In the rows, zero is written as 128.
Known rows:
miskis: [129 135 141 135 154 111 106 149 130 136 114 131 127 138 119 137 159 133
 126 124 131 154 146 136 119 125 132  97 172 128 124 118 114 149 136 122
 108 108 147 125 138  97 124 136 122 110 140 103 167 111 187 124 113 150]
bredar: [118 153 118 131 159  95 125 126 144 143 139 100 118 129 130 123 136 107
 125 116 120 126 122 106 135 113 118 110 162 133  99 125 137 147 110 109
 112 111 154 157 142 117 136 130 121  90 156 107 161 132 172 121 106 149]
brolitri: [147 136 138 139 151 126 133 141 119 144 135 117 107 154 120 138 158 120
 122 132 130 152 144 146 104 107 123  98 170 138 142 108  97 141 135 119
 123 101 134 109 152  89 153 145 126 104 124 101 151 103 192 129 110 136]
gigro: [128 146 129 147 169 108 120 135 131 138 145 106  97 137 136 136 154 140
 131 117 125 149 154 129 122 120 141 101 175 120 146 110 122 145 144 125
 105 103 143 131 137  90 126 123 113 105 140  74 151 106 185 132 116 146]
revo: [113 136  93 149 155  77 119 135 139 153 127  98 120 136 129 112 123 113
 123 104 109 123 116 101 145 147 141 132 141 152  76 131 115 174 118 101
 109 113 160 139 130 100 132  77 129  79 152  90 169 126 152 111  92 157]
dife: [153 129 113 151 145 146 134 143 137 159 110  82 113 126 112 147 170  73
 111 134 127 166 121 124 113 134 140  77 149 143 154 120  94 141 151 123
 138 116 145 118 132 126 118 131 124 120 107 130 143 100 173 124  93 139]
peklirir: [123 151 135 128 151 101 124 136 137 152 126  91 123 141 115 130 148  91
 127 120 123 127 129 112 117 103 114 105 161 143  95 119 114 151 105 105
 129 115 146 148 149  99 143 151 123  82 162 118 176 135 200 114  82 147]
restuk: [129 144 151 140 147 109 114 145 125 144 119 117 111 148 122 146 162 132
 125 127 128 150 153 132  99 103 126  95 175 124 134 106 112 146 132 123
 111 109 139 116 154  82 131 146 109 102 145  94 171 111 206 128  96 144]
deni: [146 131 142 139 153 115 122 149 122 152 114 116 121 152 127 149 150 128
 117 131 133 142 140 135 110 123 130  89 165 137 131 117  96 147 139 128
 108 106 137 107 144 104 140 136 121 117 120 108 149 107 188 124 108 156]
fetris: [145 125 119 161 144 117 133 157 112 141 111 108 123 164 114 138 144 126
 125 117 126 152 119 132 129 135 135 106 155 146 110 119  83 159 149 108
 114 104 141 106 140  98 144 110 137 108 120  97 165  90 190 106 104 159]
sorak: [ 86  85 116  46 134 194 180 131 107 116 144 144 125  94 140  99 175 149
  90 117 122 160 137 165 124 136  66 147 160 149 140 131  85  93 161 143
 145  97 119 165 110 132 125 148  85 184 132  97 154  89 113 153 190 103]
pasuska: [ 80  83  94  55 145 179 179 119 110 125 164 148 102  80 159  93 166 160
  81 114 110 155 148 161 126 153  85 161 150 147 157 129  95 104 165 151
 133  95 127 156 106 123 120 105  78 177 124  69 135  85  76 168 197  98]
fleplafal: [153 154 130 125 176 114  75 118 174 103 171 155 145 112  90  86 166 106
 140 131 140 174 133 162 152 123 138 105 183 139 112 129 149 143 108  82
 133 102 178 162 126 125 149 167 188  69 140 159 138 152 150 128 138  88]
fledri: [119 134 145 108 151 132 119 136 124 111 147 155 119 129 116 113 173 151
 125 122 129 168 155 162 115 108 107 122 186 127 138 110 122 129 135 117
 120  98 145 140 142  89 140 160 123 112 145  96 166 111 171 142 145 109]
latrer: [117 136 117  90 177 129 118 132 145 124 148 137 146 103 111 106 171  98
 121 112 130 152 128 137 146 133 111 116 167 141 105 133 118 135 103 107
 145 109 158 178 125 113 138 161 142  92 153 137 161 132 149 135 137 124]
flatrodem: [ 89 134  74 117 186 155 128 115 141 133 157 148 140  99 147  96 123  58
 107 133 135 133 145 125 144 134 138 118 128 128 142 130 146 142  94 120
 142 117 158 134 118 104 152  97 143 112 141 129 139 118  86 130 136 132]
gizon: [ 91 137 119 114 151 165 135 121 130 122 150 141 144 134 132  93 120  78
 120 143 144 127 149 138 124  88 106 122 147 130 124 118 136 126 100 108
 141 115 136 129 133 103 170 143 138 130 160 135 164 123 141 110 127 125]
ruten: [ 89 131 116 114 160 162 125 124 133 124 142 145 158 127 134  95 114  84
 120 140 149 123 148 135 136 105 115 118 141 132 117 128 134 130 106 115
 135 118 138 132 121 114 159 132 141 136 156 140 161 123 132 107 136 137]
vona: [ 91 136 119 115 151 166 135 122 130 122 150 140 144 135 131  93 119  80
 120 142 144 127 149 137 123  88 103 120 147 131 123 119 136 125 102 109
 142 115 135 130 134 103 168 142 138 128 159 133 165 123 142 111 129 126]
baki: [ 81 129  92 118 168 144 126 112 139 132 155 151 139 115 155  87 102  92
 110 139 135 116 150 126 139 122 130 129 132 131 126 130 150 141 101 121
 123 115 148 124 120 110 156  91 135 129 148 119 143 125  92 124 140 134]
stemon: [ 90 131 128 109 156 156 123 121 138 126 142 146 157 128 139  94 112  90
 117 144 150 117 150 137 130 101 109 116 146 133 115 128 135 126 106 118
 129 115 132 134 124 120 159 138 134 141 157 140 158 130 134 111 137 135]

Facts:
{besu} κ reflogik
{brolitri trustem} κ trustis
{brolitri lifulum} κ gropabru
{brolitri} κ skabom
{butru} κ trurur
{deni} κ lilak
{dife} κ pople
{drimen} κ flebru
{drovupi keplom} κ flustu
{druklus reflor} κ steklum
{druklus} κ flebres
{druve volem} κ notrol
{druve} κ naflun
{dubre} κ debrer
{dubre} κ treskil
{fetris keklekla klogranar} κ moki
{fetris} κ klasan
{flebres} κ reflor
{flebres fledri} κ deni
{fliplos} κ vugi
{flufegron flustu} κ drovupi
{flugo} κ fleplafal
{flustu} κ daro
{gabo} κ poplur
{gatrer} κ pasuska
{gigro lifulum} κ trigra
{gropabru} κ lifulum
{keklekla} κ sivos
{keklekla} κ revo
{klogranar toskidrul} κ nivusto
{klusin} κ bredar
{leso} κ staruk
{leso} κ nekur
{leso trurur} κ peklirir
{miskis} κ zoti
{mudrosel} κ klusin
{naflun} κ volem
{naflun} κ druve
{nekur} κ leso
{nifli} κ navek
{pasuska} κ gatrer
{pasuska} κ rikal
{pibrir zumogri} κ dogis
{pidrofluk poplur} κ gabo
{pligis} κ stegral
{plutu} κ vuplofi
{plutu} κ sifli
{reflogik} κ butru
{restuk} κ pligis
{rikal stura} κ karos
{risir tagal} κ robrodram
{ropom sorak} κ stibra
{sefosker} κ piplal
{sefosker} κ ploge
{sivos} κ klogranar
{skeplam} κ nifli
{sorak} κ ropom
{stefe} κ madrom
{stegral} κ gilas
{stegral} κ restuk
{todraklon} κ kudron
{trustis} κ gigro
{vugi} κ fliplos
{vuplofi} κ plutu
{zoti} κ lugre
{zuki} κ bida
{zuki} κ driskom
{besu deni dife drovupi druve fetris gropabru keklekla navek padoler peklirir pibrir piplal ploge plutu reflogik reflor restuk revo sivos treskil trustis} Φ b
{bida fepu fleplafal madrom sifli todraklon volem} Φ d
{bitruskes bredar brolitri butron butru debrer drimen driskom druklus dubre flebres flebru fliplos flustu gigro grelol keplom klusin kudron lifulum lilak lugre miskis moki mudrosel naflun nifli nifupe notrol pligis pople poplur rikal risir ropom sefosker skabom skagrubu skeplam skuli staruk stegral stibra stura todrabe toskidrul trurur trustem vugi vuplofi zoti zumogri} Φ a
{daro drese flufegron flugo gabo gilas goflu karos leso litreflem pasuska sorak steklum suklugis tagal trigra zuki} Φ c
{dipes dogis fledri gatrer klasan klogranar latrer nekur nivusto pidrofluk robrodram stefe} Φ e
{besu bida brolitri deni dogis drimen fetris flebres fliplos gilas keklekla klogranar moki naflun nekur nivusto pidrofluk plutu poplur reflor rikal robrodram skuli stefe stegral steklum stibra zuki} Ω 631
{bitruskes butru daro debrer dife dipes drese drovupi dubre fepu flebru flufegron flugo gabo goflu grelol gropabru karos klasan klusin kudron leso litreflem lugre madrom mudrosel nifli nifupe pasuska pibrir piplal pligis pople risir sefosker sifli sivos skagrubu skeplam sorak staruk tagal todrabe treskil trurur volem vuplofi zumogri} Ω 784
{bredar butron driskom druklus druve fledri fleplafal flustu gatrer gigro keplom latrer lifulum lilak miskis navek notrol padoler peklirir ploge reflogik restuk revo ropom skabom stura suklugis todraklon toskidrul trigra trustem trustis vugi zoti} Ω 827
Π bosti <- besu butru dipes leso nekur peklirir reflogik staruk trurur
Π bririm <- bida driskom suklugis zuki
Π drobrar <- bitruskes grelol latrer padoler
Π flakle <- bredar klusin litreflem mudrosel vona
Π zokogre <- bririm drobrar flatrodem fleplafal flugo geskol
Π sumik <- brolitri gigro gropabru lifulum skabom trigra trustem trustis
Π rastel <- butron dramiplos fastul fepu skagrubu
Π dutrok <- daro drovupi flufegron flustu keplom nifupe
Π tilibrek <- datre gabo pidrofluk poplur zakles
Π tebis <- debrer dubre treskil
Π stemon <- deni druklus flebres fledri kudron lilak reflor steklum todraklon
Π geskol <- dife drimen flebru pople risir robrodram tagal
Π datre <- dogis gilas pibrir pligis restuk stegral zumogri
Π gritrasak <- drese piplal ploge sefosker
Π rupe <- drukasen dutrok ropom sorak stibra
Π zakles <- druve naflun notrol volem
Π dramiplos <- fetris keklekla klasan klogranar moki nivusto revo sivos toskidrul
Π flatrodem <- fliplos goflu vugi
Π vona <- gatrer karos pasuska rikal stura
Π baki <- gridasti
Π stebre <- gritrasak tebis
Π ruten <- kobragris siflir
Π drukasen <- lugre miskis zoti
Π siflir <- madrom stefe
Π sepus <- navek nifli skeplam
Π fastul <- plutu sifli vuplofi
Π gridasti <- skuli
Π trera <- stemon todrabe
Π gizon <- sumik

Rows:
No name comes twice in this set of rows, the named rows included.
[161 158 112 137 177 120 106 107 168 108 189 146 121 121 110  88 148  99
 132 135 133 169 116 156 152 114 131 106 178 137 132 125 154 134 111  84
 129  94 177 153 140 138 167 154 186  73 117 147 110 144 132 136 146  84]	bida
[ 72  97 140  62  36 183 191 121  49 112 128 201 159 102 138 145 162 189
  71 116  95 174  40 148 127 127  42 145 147  99 146 124 141 112 152 140
  96  81 200 192 102 142 147 153  74 174  79  89 178  84  46 164 203  83]	gabo
[117 119 134 108 113 117 122 126 100 126 136 198 141 123 137 133 144 175
  98 128 113 161  97 153 127 139 110 125 157 119 136 122 142 150 128 129
  85  87 189 131 127 113 154 118 123 117  89  97 144 111  82 156 165 107]	pidrofluk
[119 127  97 161 156  93 112 145 125 135 127 124 109 137 129 120 142 146
 124 109 111 155 136 129 138 152 152 128 154 137 116 120 113 171 149 111
  99 104 162 114 131  83 123  72 127  93 134  67 165  98 150 124 115 149]	toskidrul

Now the same nodes, written a new way:
Known rows:
butru: [123 106 127 117 122  92 135 137 139  76  96 139 127 104 184 140 139 116
 137 141 106 126 129 139 149 136 108 145 101 135 116 131 115 150 158 118]
bosti: [110 122 101 125 133 116 115 135 125 144 145 100 113 134 136 106 107 135
 132 114 137 128 134 119 112 145 147 153 120 147 119 114 168 134 129 115]
trurur: [124 106 129 118 121  93 135 138 138  81  96 140 127 104 181 135 137 120
 137 142 104 127 129 139 146 136 108 147 103 131 116 131 117 149 158 118]
stegral: [134 114 126 105 122  95 135 133 143  83  92 115 111 135 184 141 126 124
 130 138 101 143 126 112 155 123 120 150 110 130 123 145  95 165 171 117]
pligis: [120 101 139 102 115  90 141 140 151  80 100 129 117 119 184 137 142 120
 132 147 109 127 125 129 152 125 113 151 104 134 117 133 103 162 163 106]
kobragris: [115 123 107 123 136 122 117 138 125 144 142 102 116 135 134 110 114 135
 132 118 138 128 136 116 113 139 145 144 122 142 123 111 165 129 134 117]
debrer: [145 112 128 129 118 116 143 131 136 128  98 155 122 118 154 107 141 145
 129 148 105 130 131 146 122 137 114 162 110 115 114 124 142 132 163 125]
tebis: [113 122 105 124 135 119 116 137 126 145 144 100 114 135 134 107 110 135
 131 115 137 129 133 118 114 142 145 149 121 146 120 112 167 132 132 116]
stebre: [113 122 104 124 135 118 117 136 125 146 145 100 114 133 134 108 109 134
 132 115 138 130 133 119 114 143 146 149 121 145 121 112 166 134 131 116]
reflor: [ 98 110 119 108 146 129  99 165 122 113 168  62 120 149 126 167 113  99
 143  99 152 137 124  67 117 129 159  97 125 159 120  99 147 123 130 125]
risir: [145 123 109 127 101  82 124 122 141  73  97 162 132  95 194 130 143 144
 124 130 118 102 124 132 111 120 124 122 116 107 101 133 129 133 154 130]
flugo: [143 124 119 124  83 106 123 129 127  95 112 135 150 108 179 140 127 136
 128 143 124  94 125 124 139 128 136 116 104 128 123 134 159 133 142 126]
zokogre: [115 135  97 132 108 120 104 125 120 136 146 101 124 114 158 111 109 155
 125 114 132 103 131 112 109 145 164 124 116 133 127 124 173 127 124 126]
stefe: [155 123 120 125 131 117 135 131 137  91  76 147 111 119 188 134 149 135
 132 130  88 147 131 128 136 138 107 148 108 115 117 144  91 141 181 139]
madrom: [174 102 151 119  91 152 129 182 117 134 147 149 136 141 141 144 155 142
 135 103 141 141 112 122 116 130 127 131 111 143  97 122 182 139 147 126]
flebru: [157 123 111 135 102  95 129 118 139 106 101 173 129 100 175 109 141 167
 121 135 112 106 124 139  93 121 129 134 121  93 102 130 148 126 154 133]
fledri: [135 127 120 118 132 102 129 138 138  89  90 144 121 108 189 114 152 126
 133 120  86 140 125 149 158 135  92 146 100 130 109 144  77 152 169 120]
lifulum: [102 109 136 112 141  79 126 148 128  60 102 124 146 101 180 133 118 125
 149 126  73 156 132 143 174 109  96 115  97 121 134 143 103 176 150 110]
lilak: [146 132 117 123 131 114 132 130 131 135 102 145 131 129 153  91 133 143
 127 132  95 138 129 150 141 126 104 153 111 119 116 135 123 140 162 119]
sefosker: [135 112 127 122 120 104 138 135 139  99  94 148 126 113 171 126 144 126
 133 146 108 125 130 140 139 135 108 151 106 127 114 126 124 137 163 122]
sivos: [ 85  97 132 105 144 127 105 176 127 114 173  77 123 136 122 162 131  90
 148 109 160 127 125  86 119 132 147 103 118 166 112  84 154 116 125 114]

Rows:
No name comes twice in this set of rows, the named rows included.
[154 116 127 118 122 120 144 128 145 123  87 140  93 135 175 108 143 159
 123 133  87 152 126 128 126 136 119 175 113 112 116 148  98 155 180 127]	dogis
[151 124 122 133  81 121 126 125 122 126 115 139 148 113 163 122 125 154
 124 148 119  97 127 128 129 132 141 128 106 120 127 133 177 127 143 129]	goflu
[131 113 122 122 133  94 132 134 133  76  89 124 125 121 179 144 119 123
 139 133  91 150 132 123 150 129 113 140 107 125 128 142 109 159 164 127]	brolitri
[105 114 111 115 118 113  92 156 129 104 176 101 131 119 139 154 134 127
 133  97 169  95 117  78  79 115 171  74 131 135 100  92 170 102 117 127]	dife
[156 147 115 129  89 126 117 124 115 138 118 129 159 123 161 107 119 155
 123 136 108 103 126 130 150 125 134 114 105 120 133 145 159 129 143 127]	suklugis
[178 136 130 126  72 150 105 167 105 135 156 137 151 129 161 127 144 165
 126  82 129 120 104 120 125 129 138 104 104 136 103 146 172 143 138 130]	fleplafal
[145 107 132 131 130 122 148 137 139 126  90 166 108 111 163 104 156 147
 132 139  90 145 130 157 121 149 101 178 106 115 109 128 120 136 172 127]	klasan
[111 221  65 113  50 144 177 113 183  58  21 128 100 199 131  97 187  86
 140  87 129  69 151 123 197 141 101 162 100 161  41 114 102 101 151 166]	flustu
[142 115 120 123 138 106 136 135 137  81  78 139 109 117 189 139 140 122
 136 126  84 156 129 133 147 145 100 159 105 128 116 143  86 153 177 132]	klogranar
[130 108 137 106 113 100 143 136 150  99  99 135 112 124 175 124 144 128
 129 149 112 126 126 131 144 129 116 160 107 130 113 132 112 153 164 109]	zumogri
[158 120 117 127 120 117 134 132 123 129 105 128 133 150 141 128 107 133
 129 137 118 142 129 120 134 125 126 151 120 127 124 130 159 144 157 128]	steklum
[125 150 107 114  76 120 157 133 153  80  76 130 126 163 139 132 149  97
 138 125 144  94 138 121 164 133 117 150 107 155  84 111 150 123 145 138]	flufegron
[151 121 111 123  93  82 120 129 134  80 113 150 149 111 176 140 127 136
 125 131 138  96 120 121 115 111 133 112 120 117 103 127 158 135 142 125]	tagal

Now the same nodes, written a new way:
Known rows:
druklus: [145 118 122 122 126 127 110 140 133 139 138 148 119 146 125 142 134 118
 121 128 128 133 127 134 129 116 146 137 136 134 128]
treskil: [121 104 134 147 146 134 141 103 122 139 122 136 112 134 114 123 121 128
 135 108 118 115 135 134  93 148 128 114 117 140 130]
bririm: [127 149 132 130 138 124 156 105 118 126 119 110 135  86 115  91 130 153
 138 150 122 120 133 116 125 145 127 110 125 131 110]
stemon: [120 146 141 137 147 133 156 133 104 124 117 113 137 113 115 103 134 130
 135 123 119 111 129 117 133 144 105 124 132 128 117]
daro: [128 112 127 116 138 146 128 122 155  98 130  99 127 140 153 164 103 128
 124 129 141 138 114 126 141 108 120 137 109 108 145]
stegral: [125 128 132 120 111 116 105 125 133 132 139 159 119 152 121 131 129 114
 127 122 129 143 132 137 129 119 148 156 137 130 145]
stibra: [124 109 124 127 140 133 111 120 118 117 129 141 125 133 122 140 135 123
 122 121 124 130 129 125 122 136 146 138 119 126 150]
sefosker: [128 105 126 130 120 131 118 123 131 132 131 138 124 142 131 141 126 129
 123 117 129 131 126 142 123 116 145 138 129 131 135]
pidrofluk: [141 191 115 135  66 118 142 183 112  98 160  91 164 116 182 128 138 110
 136 122 142 141 166 153 144 158 100 117 139 112 113]
keplom: [180 105 141 116 149 136 136 125 172 144 132 125 118 156 141 166 149 136
 153 131 125 171 147 133 147 111 116 199 120 138 133]
nivusto: [ 98 170 143 129 130 133 135 161 125 112 120 103 150 104 141 127 120 116
 122 133 141 135 125 110 156 136  88 111 118 100 135]
zumogri: [127 111 135 129 119 125 118 121 135 128 133 145 119 153 126 134 114 124
 122 118 127 131 131 151 127 113 143 146 133 130 136]
latrer: [127 169 130 118 134 126 137 137 145 113 124  94 141  81 140 114 105 144
 121 174 139 132 131 114 150 131 108  86 115 110 111]
todrabe: [125  97 127 134 139 139 122 117 120 119 125 131 125 138 127 141 121 131
 118 118 124 119 126 139 122 125 143 131 120 127 140]
toskidrul: [144 115 124 127 132 133 111 145 131 139 139 146 120 143 125 149 135 114
 119 121 128 137 128 134 129 118 145 136 133 130 128]
navek: [140 113 130 140 159 132 131 115 123 140 128 141 105 132 109 125 128 121
 134 119 115 117 139 125  96 152 128 110 120 142 124]
zuki: [129 141 107 101 103 123 110 107 160 107 146 117 126 113 147 142 112 135
 124 159 147 154 117 116 132 113 158 122 116 112 143]
ruten: [119 145 141 138 148 131 152 131 107 125 118 114 137 108 115 103 133 132
 136 124 121 115 130 119 130 145 106 122 131 126 115]
trera: [121 146 140 136 147 133 158 132 102 124 116 113 138 113 115 103 135 130
 135 123 120 109 130 117 134 145 105 124 133 129 118]
baki: [119 145 142 139 147 130 153 131 108 125 118 114 137 107 115 103 133 132
 136 124 121 117 130 119 130 144 106 123 131 126 114]
klasan: [ 98 155 144 135 131 139 146 159 128 113 115  94 150 108 146 129 105 124
 119 129 140 122 121 124 154 126  85 102 119 102 124]

Rows:
No name comes twice in this set of rows, the named rows included.
[132 146 141 127 129 126 116 176 117 129 120 127 154 113 133 125 139 131
 112 145 129 132 138 137 176 115 114 136 139 117 118]	todraklon
[150 125 110 111 106 113 105 116 150 149 141 150 116 125 125 128 132 138
 124 155 132 143 127 131 122 109 168 124 137 140 119]	vugi
[148 107 115 122 149 131 111 104 137 121 134 132 116 106 120 132 122 146
 119 156 123 132 135 130 116 131 165 110 114 129 127]	driskom
[124 130 114 107 137 137 105 142 144 107 134 122 118 138 134 153 102 112
 107 143 141 126 100 112 140 105 133 107 123 109 137]	trigra
[132 128 111 112  93 109 104 104 145 144 140 154 123 121 126 125 139 139
 130 149 134 152 127 126 120 117 172 138 132 137 136]	fliplos
[124 119 141 140 123 121 139 107 134 148 130 149 107 153 114 117 115 120
 139 106 121 124 139 145  99 136 128 132 132 144 127]	pibrir
[125 117 133 125 105 120 115 125 138 138 135 153 118 158 126 132 115 121
 123 118 130 135 127 150 129 105 146 148 141 133 134]	pligis
[115 133 127 111 134 132 108 126 142  87 137 120 121 140 138 148  98 112
 116 134 139 136 117 121 137 120 130 130 116 103 156]	gilas
[105 177 140 123 109 120 131 157 138 121 124 109 149 109 145 122 122 120
 129 140 144 143 127 115 157 128  91 120 128 106 129]	stefe
[190 139  84 149  48 118 118 167  91  87 200 115 149 142 191 150 163 107
 139  92 126 145 202 199  97 179 164 137 145 134 115]	poplur
[122 129 116 111 101 132 120 133 150 113 138 115 128 150 153 154 105 118
 119 129 147 134 106 130 141  98 134 128 129 114 138]	sorak
[123 107 126 131 143 131 105 119 124 117 131 142 124 126 122 141 134 126
 123 122 124 137 132 127 118 136 145 136 117 121 148]	skuli
[105 127 131 132 101 115 129 114 135 180 124 169 109 152 105 113 124 115
 131 111 130 121 109 125 103 114 141 120 145 151 124]	gropabru
[132 132 128 128 120 117 124 128 135 174 133 165 104 150 105 120 134 110
 134 120 125 125 123 122 105 125 136 119 144 152 118]	trustis
[123 118 133 142 114 127 140 122 132 165 133 149 114 147 121 128 132 117
 139 100 126 131 131 138 100 131 132 128 134 145 123]	sivos

